Below are the code and all the weights of a small trained network. Each question names an input and a target symbol and asks about switching units off, where a switched-off unit gives its printed mean instead of its output.

import numpy as np


def w(rows, s, z=0):
    codes = np.array(rows[::2]) - 128.0
    scale = np.full(codes.shape[1], s)
    scale[-1] = z or s
    return codes * scale


def f(y):
    return y / 2 * (1 + np.tanh(0.7978845608 * (y + 0.044715 * y**3)))


def softmax(a):
    e = np.exp(a - a.max(-1, keepdims=True))
    return e / e.sum(-1, keepdims=True)


def log_softmax(a):
    a = a - a.max(-1, keepdims=True)
    return a - np.log(np.exp(a).sum(-1, keepdims=True))


def net(x, mask):
    ids = ['ΔΦαβγζθλσψ'.index(c) for c in x.split()]
    T = len(ids)
    res = E[ids] + P[:T]
    u = 0
    for l in range(3):
        r = res
        for j in range(3):
            rows = slice(2 * j, 2 * j + 2)
            q, k, v = (r @ M[l][rows].T for M in (Q, K, V))
            z = softmax(np.where(np.tri(T) > 0, q @ k.T / 2**0.5, -1e9)) @ v
            o = O[l][rows]
            res = res + np.where(mask[u + j], z, o[:, -1]) @ o[:, :-1]
        u += 3
        y = f(res @ A[l][:, :-1].T + A[l][:, -1])
        res = res + np.where(mask[u : u + 4], y, B[l][:, -1]) @ B[l][:, :-1]
        u += 4
    return log_softmax(res[-1] @ U[:, :-1].T + U[:, -1])


Q, K, V, O, A, B = {}, {}, {}, {}, {}, {}
E = w([
[165,170,154],'Δ',
[155,156,174],'Φ',
[149,163,161],'α',
[139,164,158],'β',
[137,158,157],'γ',
[114,127,213],'ζ',
[208,231,81],'θ',
[117,25,62],'λ',
[6,123,132],'σ',
[30,197,70],'ψ',
],0.013)
P = w([
[160,253,142],'0',
[131,228,168],'1',
[133,201,158],'2',
[151,170,152],'3',
[149,143,141],'4',
[157,121,127],'5',
[148,109,130],'6',
[166,115,123],'7',
],0.0047)
Q[0] = w([
[74,109,106],'0.h0',
[147,176,157],'0.h0',
[100,171,93],'0.h1',
[146,132,172],'0.h1',
[141,41,251],'0.h2',
[130,149,69],'0.h2',
],0.013)
K[0] = w([
[173,214,170],'0.h0',
[98,79,126],'0.h0',
[85,107,152],'0.h1',
[149,122,82],'0.h1',
[109,179,249],'0.h2',
[141,139,21],'0.h2',
],0.014)
V[0] = w([
[210,206,236],'0.h0',
[32,205,100],'0.h0',
[96,206,239],'0.h1',
[147,254,105],'0.h1',
[5,112,133],'0.h2',
[163,193,75],'0.h2',
],0.0067)
O[0] = w([
[254,199,158,246],'0.h0',
[27,146,208,175],'0.h0',
[123,212,166,254],'0.h1',
[166,99,229,227],'0.h1',
[21,142,146,116],'0.h2',
[177,113,28,149],'0.h2',
],0.0055,0.0049)
A[0] = w([
[90,179,15,232],'0.n0',
[7,39,127,150],'0.n1',
[121,96,165,166],'0.n2',
[105,253,189,253],'0.n3',
],0.0067,0.0034)
B[0] = w([
[121,133,18,139],'0.n0',
[241,244,149,131],'0.n1',
[84,153,147,136],'0.n2',
[191,255,109,247],'0.n3',
],0.0066,0.012)
Q[1] = w([
[54,142,23],'1.h0',
[121,51,87],'1.h0',
[117,2,141],'1.h1',
[226,225,113],'1.h1',
[94,35,120],'1.h2',
[75,29,132],'1.h2',
],0.0078)
K[1] = w([
[217,244,80],'1.h0',
[241,145,156],'1.h0',
[214,210,190],'1.h1',
[72,2,111],'1.h1',
[107,218,189],'1.h2',
[143,237,208],'1.h2',
],0.0074)
V[1] = w([
[53,71,170],'1.h0',
[163,185,71],'1.h0',
[138,139,124],'1.h1',
[61,155,45],'1.h1',
[154,117,30],'1.h2',
[144,128,2],'1.h2',
],0.0091)
O[1] = w([
[115,180,55,10],'1.h0',
[99,49,233,217],'1.h0',
[138,98,111,148],'1.h1',
[30,77,165,110],'1.h1',
[168,2,139,121],'1.h2',
[147,33,155,127],'1.h2',
],0.0078,0.014)
A[1] = w([
[103,230,91,130],'1.n0',
[255,98,109,251],'1.n1',
[101,95,232,133],'1.n2',
[140,97,193,79],'1.n3',
],0.0054,0.0029)
B[1] = w([
[163,177,26,171],'1.n0',
[146,102,224,229],'1.n1',
[86,60,39,254],'1.n2',
[151,4,32,196],'1.n3',
],0.0043,0.0077)
Q[2] = w([
[98,150,77],'2.h0',
[106,138,43],'2.h0',
[130,66,79],'2.h1',
[75,82,157],'2.h1',
[112,82,181],'2.h2',
[159,133,254],'2.h2',
],0.0083)
K[2] = w([
[124,4,176],'2.h0',
[48,40,167],'2.h0',
[84,182,34],'2.h1',
[254,220,109],'2.h1',
[100,65,88],'2.h2',
[159,15,52],'2.h2',
],0.0061)
V[2] = w([
[136,46,100],'2.h0',
[158,149,144],'2.h0',
[77,98,133],'2.h1',
[155,143,143],'2.h1',
[169,150,116],'2.h2',
[2,180,110],'2.h2',
],0.0089)
O[2] = w([
[165,89,220,16],'2.h0',
[48,153,118,197],'2.h0',
[189,191,140,69],'2.h1',
[65,128,154,184],'2.h1',
[174,91,131,136],'2.h2',
[78,177,254,5],'2.h2',
],0.0049,0.016)
A[2] = w([
[53,240,140,241],'2.n0',
[213,208,99,131],'2.n1',
[4,1,215,255],'2.n2',
[237,60,182,212],'2.n3',
],0.0054,0.0053)
B[2] = w([
[142,84,31,253],'2.n0',
[178,120,134,189],'2.n1',
[139,254,177,254],'2.n2',
[77,85,162,234],'2.n3',
],0.0091,0.01)
U = w([
[139,136,129,197],'Δ',
[136,141,116,177],'Φ',
[80,95,110,206],'α',
[157,156,132,29],'β',
[72,194,192,248],'γ',
[17,88,2,238],'ζ',
[146,47,62,22],'θ',
[154,113,219,75],'λ',
[221,223,62,19],'σ',
[193,176,167,18],'ψ',
],0.0053,0.0016)

Each question gives the input, a string of symbols that net reads in full, and the target symbol t.
The units are the heads (2 rows each of Q, K, V and O) and the neurons (one row each of A and B). Each row of codes is followed by its name. A weight is (code - 128) times the scale printed after its matrix; where a second scale follows, it is the last column's (O, A, B and U).
mask holds one flag per unit, layer by layer, with each layer's heads first. A switched-off unit (its flag False) gives its mean, the last column of its rows in O or B, instead of its output. The means were averaged over made-up inputs and are rounded, as every weight is.
A unit's drop is (log p(t) with every unit on - log p(t) with that unit switched off) / (log p(t) with every unit on - log p(t) with every unit switched off).
top k neurons: the k neurons with the biggest drops, biggest first
k most important neurons of layer l: the k neurons of layer l with the biggest drops, biggest first
which heads matter: for each layer, one digit per head in row order, 1 if its drop is at least 0.15 and else 0, layers parted by /
input λ Δ θ σ, target λ: most important neuron of layer 0 -> [0.n0]
input θ Δ θ β θ ψ Φ, target γ: 2 most important neurons of layer 2 -> [2.n2, 2.n0]
input Φ ζ α θ ζ β, target θ: top 2 neurons -> [2.n2, 0.n3]
input θ ψ ψ Δ, target γ: top 2 neurons -> [0.n0, 2.n2]
input ζ σ λ Δ ζ θ, target ζ: top 2 neurons -> [2.n2, 0.n0]
input α ζ γ α, target σ: 2 most important neurons of layer 2 -> [2.n3, 2.n1]
input σ ψ β β Δ ζ ζ β, target σ: which heads matter -> 100 / 111 / 010
input ψ ζ Δ, target γ: top 2 neurons -> [0.n0, 0.n3]
input σ Φ ψ Φ, target γ: top 3 neurons -> [0.n0, 0.n1, 2.n2]
input ζ σ β, target ζ: 2 most important neurons of layer 2 -> [2.n0, 2.n2]
input ζ θ α, target θ: which heads matter -> 001 / 011 / 001
input Φ ψ ζ, target γ: which heads matter -> 001 / 010 / 001
input α β β ζ Φ θ ψ σ, target γ: top 2 neurons -> [2.n2, 2.n0]
input ζ ζ σ ζ Δ, target ζ: top 2 neurons -> [2.n0, 2.n2]
input θ Φ Φ ζ Φ θ Δ, target θ: which heads matter -> 001 / 001 / 001
input Φ ζ ζ θ Φ, target θ: which heads matter -> 001 / 011 / 001
input ψ α σ σ ζ Φ ζ γ, target σ: which heads matter -> 100 / 111 / 010
input α γ β Δ ψ β, target γ: which heads matter -> 000 / 010 / 001
input ζ λ ζ, target ζ: most important neuron of layer 2 -> [2.n1]
input θ β β, target θ: 2 most important neurons of layer 2 -> [2.n2, 2.n3]
